Below are the code and all the weights of a small trained network. Each question names an input and a target symbol and asks about switching units off, where a switched-off unit gives its printed mean instead of its output.

import numpy as np


def w(rows, s, z=0):
    codes = np.array(rows[::2]) - 128.0
    scale = np.full(codes.shape[1], s)
    scale[-1] = z or s
    return codes * scale


def f(y):
    return y / 2 * (1 + np.tanh(0.7978845608 * (y + 0.044715 * y**3)))


def softmax(a):
    e = np.exp(a - a.max(-1, keepdims=True))
    return e / e.sum(-1, keepdims=True)


def log_softmax(a):
    a = a - a.max(-1, keepdims=True)
    return a - np.log(np.exp(a).sum(-1, keepdims=True))


def net(x, mask):
    ids = ['αβηλξπστφ'.index(c) for c in x.split()]
    T = len(ids)
    res = E[ids] + P[:T]
    q, k, v = (res @ M[0].T for M in (Q, K, V))
    z = softmax(np.where(np.tri(T) > 0, q @ k.T / 3**0.5, -1e9)) @ v
    res = res + np.where(mask[0], z, O[0][:, -1]) @ O[0][:, :-1]
    y = f(res @ A[0][:, :-1].T + A[0][:, -1])
    res = res + np.where(mask[1:17], y, B[0][:, -1]) @ B[0][:, :-1]
    return log_softmax(res[-1] @ U[:, :-1].T + U[:, -1])


Q, K, V, O, A, B = {}, {}, {}, {}, {}, {}
E = w([
[108,117,163,112],'α',
[125,122,194,158],'β',
[173,121,152,150],'η',
[97,213,114,92],'λ',
[107,206,156,146],'ξ',
[182,45,185,161],'π',
[121,60,178,112],'σ',
[155,52,160,109],'τ',
[136,132,170,249],'φ',
],0.015)
P = w([
[100,103,177,130],'0',
[236,139,132,163],'1',
[55,82,129,123],'2',
[235,143,140,164],'3',
[91,94,132,149],'4',
[159,100,177,3],'5',
],0.024)
Q[0] = w([
[84,115,49,133],'H1',
[251,184,25,172],'H1',
[122,90,112,204],'H1',
],0.016)
K[0] = w([
[221,152,6,142],'H1',
[178,172,220,44],'H1',
[176,157,199,193],'H1',
],0.014)
V[0] = w([
[21,147,143,31],'H1',
[50,247,165,220],'H1',
[90,55,149,245],'H1',
],0.012)
O[0] = w([
[179,174,246,29,174],'H1',
[29,220,251,212,167],'H1',
[122,51,154,190,252],'H1',
],0.013,0.015)
A[0] = w([
[197,128,45,89,139],'N1',
[104,149,19,191,126],'N2',
[227,114,154,138,55],'N3',
[145,212,37,87,123],'N4',
[165,160,165,126,52],'N5',
[115,113,149,153,106],'N6',
[88,79,154,140,7],'N7',
[175,156,159,176,176],'N8',
[169,165,123,96,179],'N9',
[102,74,152,98,102],'N10',
[70,163,85,62,189],'N11',
[31,103,107,164,197],'N12',
[205,79,91,118,137],'N13',
[9,147,107,121,137],'N14',
[130,60,63,126,165],'N15',
[115,111,140,163,120],'N16',
],0.014,0.018)
B[0] = w([
[174,158,195,90,158],'N1',
[127,102,173,185,161],'N2',
[28,143,100,95,200],'N3',
[118,158,210,211,129],'N4',
[139,141,79,28,177],'N5',
[143,160,122,94,188],'N6',
[61,139,29,216,172],'N7',
[117,74,133,124,250],'N8',
[88,107,47,212,171],'N9',
[136,125,116,232,186],'N10',
[141,77,95,164,138],'N11',
[92,203,169,26,241],'N12',
[120,177,68,184,207],'N13',
[126,27,12,156,179],'N14',
[215,152,136,61,199],'N15',
[156,154,138,145,197],'N16',
],0.011,0.024)
U = w([
[174,26,190,137,252],'α',
[115,188,166,199,98],'β',
[181,208,213,71,137],'η',
[101,2,57,88,113],'λ',
[85,213,122,44,3],'ξ',
[135,252,80,148,37],'π',
[143,32,92,223,227],'σ',
[225,94,142,116,220],'τ',
[71,158,39,164,95],'φ',
],0.009,0.0054)

Each question gives the input, a string of symbols that net reads in full, and the target symbol t.
The units are the heads (3 rows each of Q, K, V and O) and the neurons (one row each of A and B). Each row of codes is followed by its name. A weight is (code - 128) times the scale printed after its matrix; where a second scale follows, it is the last column's (O, A, B and U).
mask holds one flag per unit, heads first, then neurons. A switched-off unit (its flag False) gives its mean, the last column of its rows in O or B, instead of its output. The means were averaged over made-up inputs and are rounded, as every weight is.
A unit's drop is (log p(t) with every unit on - log p(t) with that unit switched off) / (log p(t) with every unit on - log p(t) with every unit switched off).
The circuit of an input: a set's keep is (log p(t) with only the set's units on - log p(t) with every unit switched off) / (log p(t) with every unit on - log p(t) with every unit switched off). Starting from the 12 units with the biggest drops (on a tie, the unit counted first), units are removed one at a time, each time the one whose removal leaves the highest keep (on an exact tie, the one counted first), for as long as the keep stays at least 0.8.
units of the circuit, in order: the units of the circuit, biggest drop first
top k neurons: the k neurons with the biggest drops, biggest first
input β β β λ β, target β: units of the circuit, in order -> N12, N5, H1
input σ λ τ β, target φ: units of the circuit, in order -> H1, N3, N13
input π λ η λ, target τ: units of the circuit, in order -> H1, N15
input η λ φ φ, target σ: units of the circuit, in order -> N12
input λ β τ α, target ξ: units of the circuit, in order -> H1, N5, N9
input λ α λ η β, target β: units of the circuit, in order -> N5, N9
input φ λ π α, target β: units of the circuit, in order -> H1, N12, N5
input ξ π α η, target η: top 3 neurons -> N14, N5, N7
input π α ξ η, target τ: top 4 neurons -> N15, N1, N12, N7
input φ λ λ τ, target β: top 3 neurons -> N7, N12, N15
input β β τ φ τ λ, target π: units of the circuit, in order -> H1, N13, N1, N9
input σ ξ φ λ, target φ: units of the circuit, in order -> H1, N3, N9
input π π λ λ ξ τ, target ξ: top 2 neurons -> N5, N14
input η ξ τ λ, target σ: units of the circuit, in order -> N12
input σ α σ λ λ λ, target φ: top 4 neurons -> N9, N12, N13, N3
input π η α σ, target τ: units of the circuit, in order -> N15, H1
input α φ τ τ, target λ: top 3 neurons -> N12, N3, N8
input π λ λ β, target τ: top 2 neurons -> N15, N12
input ξ τ η ξ, target η: top 2 neurons -> N5, N14
input ξ λ α λ τ η, target λ: top 3 neurons -> N12, N9, N5
input λ τ η ξ λ λ, target σ: top 3 neurons -> N12, N9, N15
input α β η β π, target π: top 3 neurons -> N13, N12, N15
input σ β φ τ σ, target φ: units of the circuit, in order -> N12, N7, H1
input α β π, target π: top 2 neurons -> N13, N15
input λ τ τ λ φ φ, target π: top 3 neurons -> N13, N1, N3
input ξ φ ξ η ξ β, target η: units of the circuit, in order -> H1
